Below is a small trained network, with its code and all its weights. Each question gives an input and a class and asks what happens when units are switched off, that is, made to give their printed mean instead of their output.

import numpy as np


def w(rows, s, z=0):
    codes = np.array(rows[::2]) - 128.0
    scale = np.full(codes.shape[1], s)
    scale[-1] = z or s
    return codes * scale


def f(y):
    return np.maximum(y, 0)


def log_softmax(a):
    a = a - a.max(-1, keepdims=True)
    return a - np.log(np.exp(a).sum(-1, keepdims=True))


def net(x, mask):
    res = np.array(x, float).reshape(1, 8) / 4 @ E
    y = f(res @ A[0][:, :-1].T + A[0][:, -1])
    res = res + np.where(mask, y, B[0][:, -1]) @ B[0][:, :-1]
    return log_softmax(res[-1] @ U[:, :-1].T + U[:, -1])


A, B = {}, {}
E = w([
[168,140,92,171,87,74,100,84,172,110,138,156],'x0',
[51,249,179,129,31,160,98,162,73,14,92,78],'x1',
[93,225,93,101,177,98,106,107,223,246,105,102],'x2',
[204,108,148,79,133,95,93,169,68,200,52,19],'x3',
[52,129,176,190,156,26,74,161,98,120,168,137],'x4',
[124,113,243,81,127,182,123,165,225,140,153,148],'x5',
[117,123,121,96,188,134,116,132,125,162,164,123],'x6',
[85,182,115,162,128,148,181,62,84,144,69,142],'x7',
],0.011)
A[0] = w([
[103,168,62,182,88,106,98,144,54,51,139,166,170],'n1',
[62,144,140,166,114,126,152,103,71,58,94,123,168],'n2',
[157,89,121,144,157,146,216,114,124,148,164,208,150],'n3',
[136,111,135,104,93,128,143,129,118,72,169,133,115],'n4',
[197,110,53,140,129,176,184,120,123,151,146,188,147],'n5',
[89,176,192,94,91,164,162,172,11,102,77,111,137],'n6',
[80,150,127,135,127,117,90,132,168,226,90,136,190],'n7',
[177,123,163,96,127,36,81,112,92,144,137,34,145],'n8',
[157,125,118,188,136,77,123,73,127,112,191,194,179],'n9',
[127,174,138,115,157,195,184,130,140,93,84,124,181],'n10',
[117,148,75,119,142,171,193,111,153,141,177,125,117],'n11',
[162,142,171,44,149,176,90,173,123,104,123,128,116],'n12',
[178,203,72,80,130,108,111,127,123,236,70,18,253],'n13',
[158,151,166,88,121,157,115,148,108,66,123,105,149],'n14',
[67,146,171,118,177,109,133,159,114,140,152,162,146],'n15',
[100,146,122,152,128,97,116,88,167,117,197,155,150],'n16',
[157,130,174,91,86,64,130,166,81,165,99,83,155],'n17',
[178,49,150,72,98,191,91,152,159,110,94,141,188],'n18',
[134,124,112,136,135,174,186,141,89,66,87,149,147],'n19',
[117,119,218,119,108,129,127,129,127,137,170,124,160],'n20',
[100,134,151,137,142,92,24,155,144,147,152,132,158],'n21',
[58,123,213,116,167,96,102,190,175,132,208,190,154],'n22',
[254,150,221,90,44,190,134,227,166,97,174,119,144],'n23',
[177,142,189,130,148,162,121,115,118,95,181,170,154],'n24',
],0.0098,0.0055)
B[0] = w([
[55,216,78,173,83,84,129,187,99,166,227,161,241],'n1',
[50,236,154,128,88,112,104,84,69,117,254,72,232],'n2',
[168,71,145,38,169,118,201,104,101,114,208,219,195],'n3',
[106,119,146,193,66,186,153,171,134,99,158,133,172],'n4',
[133,98,71,59,147,127,156,61,89,92,188,223,193],'n5',
[27,158,178,60,186,161,68,91,22,78,152,53,252],'n6',
[159,152,128,75,139,121,112,104,197,201,40,110,197],'n7',
[238,101,89,179,147,75,54,172,47,146,100,112,206],'n8',
[175,150,75,164,90,101,115,118,182,124,233,177,195],'n9',
[97,128,92,93,161,200,151,125,144,126,95,83,188],'n10',
[130,126,106,144,128,148,149,88,174,182,141,149,171],'n11',
[122,88,165,156,87,170,162,195,119,112,38,76,187],'n12',
[182,198,73,67,137,143,114,167,98,155,3,163,249],'n13',
[76,97,116,123,104,145,122,170,100,100,104,68,196],'n14',
[140,161,173,131,158,99,129,80,148,137,138,74,171],'n15',
[127,180,144,133,105,112,135,149,174,183,155,177,176],'n16',
[185,115,149,147,96,126,56,156,19,105,124,59,204],'n17',
[117,31,117,170,101,169,180,174,102,77,90,146,201],'n18',
[76,129,82,83,128,142,129,71,110,86,211,138,196],'n19',
[116,64,233,134,171,160,136,128,130,103,129,119,174],'n20',
[195,137,212,157,140,84,95,151,172,162,129,122,181],'n21',
[118,114,221,152,168,39,215,116,244,179,134,56,205],'n22',
[64,40,129,205,79,163,145,159,160,11,51,107,240],'n23',
[122,75,152,112,150,135,191,91,181,71,130,113,169],'n24',
],0.007,0.02)
U = w([
[118,198,33,49,139,240,130,110,191,187,26,152,193],'0',
[10,180,152,98,119,194,58,104,29,92,164,56,97],'1',
[139,117,254,147,183,80,108,113,241,156,129,96,63],'2',
[90,221,74,225,52,122,89,189,155,146,179,203,66],'3',
[81,17,139,150,73,242,105,200,138,51,79,91,130],'4',
[243,138,134,120,150,113,7,201,40,137,46,81,138],'5',
[202,44,77,80,162,163,134,61,107,116,197,205,252],'6',
],0.0075,0.0016)

Each question gives the input, the list of numbers given to net, and the class t.
The units are the neurons (one row each of A and B). Each row of codes is followed by its name. A weight is (code - 128) times the scale printed after its matrix; where a second scale follows, it is the last column's (A, B and U).
mask holds one flag per neuron, in row order. A switched-off neuron (its flag False) gives its mean, the last column of its row in B, instead of its output. The means were averaged over made-up inputs and are rounded, as every weight is.
A unit's drop is (log p(t) with every unit on - log p(t) with that unit switched off) / (log p(t) with every unit on - log p(t) with every unit switched off).
The circuit of an input: a set's keep is (log p(t) with only the set's units on - log p(t) with every unit switched off) / (log p(t) with every unit on - log p(t) with every unit switched off). Starting from the 12 units with the biggest drops (on a tie, the unit counted first), units are removed one at a time, each time the one whose removal leaves the highest keep (on an exact tie, the one counted first), for as long as the keep stays at least 0.8.
circuit, biggest first: the units of the circuit, biggest drop first
unit that matters most: the unit with the biggest drop
k most important neurons: the k neurons with the biggest drops, biggest first
drop when u is switched off: that unit's drop, to one decimal
input [-5,0,1,-1,3,8,2,-8], class 2: circuit, biggest first => [n22]
input [4,-3,-8,4,4,-8,4,8], class 3: circuit, biggest first => [n1; n9]
input [-4,6,7,5,-3,5,0,-7], class 5: 2 most important neurons => [n13; n8]
input [7,5,-7,1,1,-7,-8,-7], class 3: 3 most important neurons => [n1; n9; n4]
input [4,2,8,2,-1,2,8,-2], class 0: 3 most important neurons => [n7; n13; n17]
input [6,4,5,5,-8,3,-6,2], class 0: 2 most important neurons => [n13; n10]
input [4,5,6,8,-7,8,-1,8], class 0: 3 most important neurons => [n13; n10; n7]
input [3,-5,5,-8,-1,-6,-1,8], class 6: 2 most important neurons => [n3; n5]
input [-5,2,-7,8,1,-4,0,-5], class 5: 2 most important neurons => [n8; n17]
input [6,-3,7,3,1,7,2,2], class 0: 3 most important neurons => [n13; n7; n2]
input [2,8,8,6,-8,4,-7,6], class 0: 2 most important neurons => [n13; n10]
input [5,-1,-8,0,-3,-1,-4,4], class 6: 3 most important neurons => [n5; n3; n6]
input [6,-7,-3,-1,6,4,-4,7], class 6: 2 most important neurons => [n3; n9]
input [4,4,-3,5,-7,-6,6,-2], class 5: circuit, biggest first => [n13]
input [-7,8,3,3,-5,-2,-7,-8], class 4: 2 most important neurons => [n23; n12]
input [0,5,-5,8,-5,-5,-5,-7], class 4: 2 most important neurons => [n23; n18]
input [-1,-7,3,-6,-2,8,-2,5], class 6: drop when n16 is switched off => 0.0
input [1,3,1,-6,-1,6,-6,0], class 4: drop when n23 is switched off => 0.4
input [-4,-1,6,2,1,5,-4,-3], class 2: drop when n6 is switched off => 0.1
input [-8,-3,1,6,5,4,3,-5], class 5: unit that matters most => n8
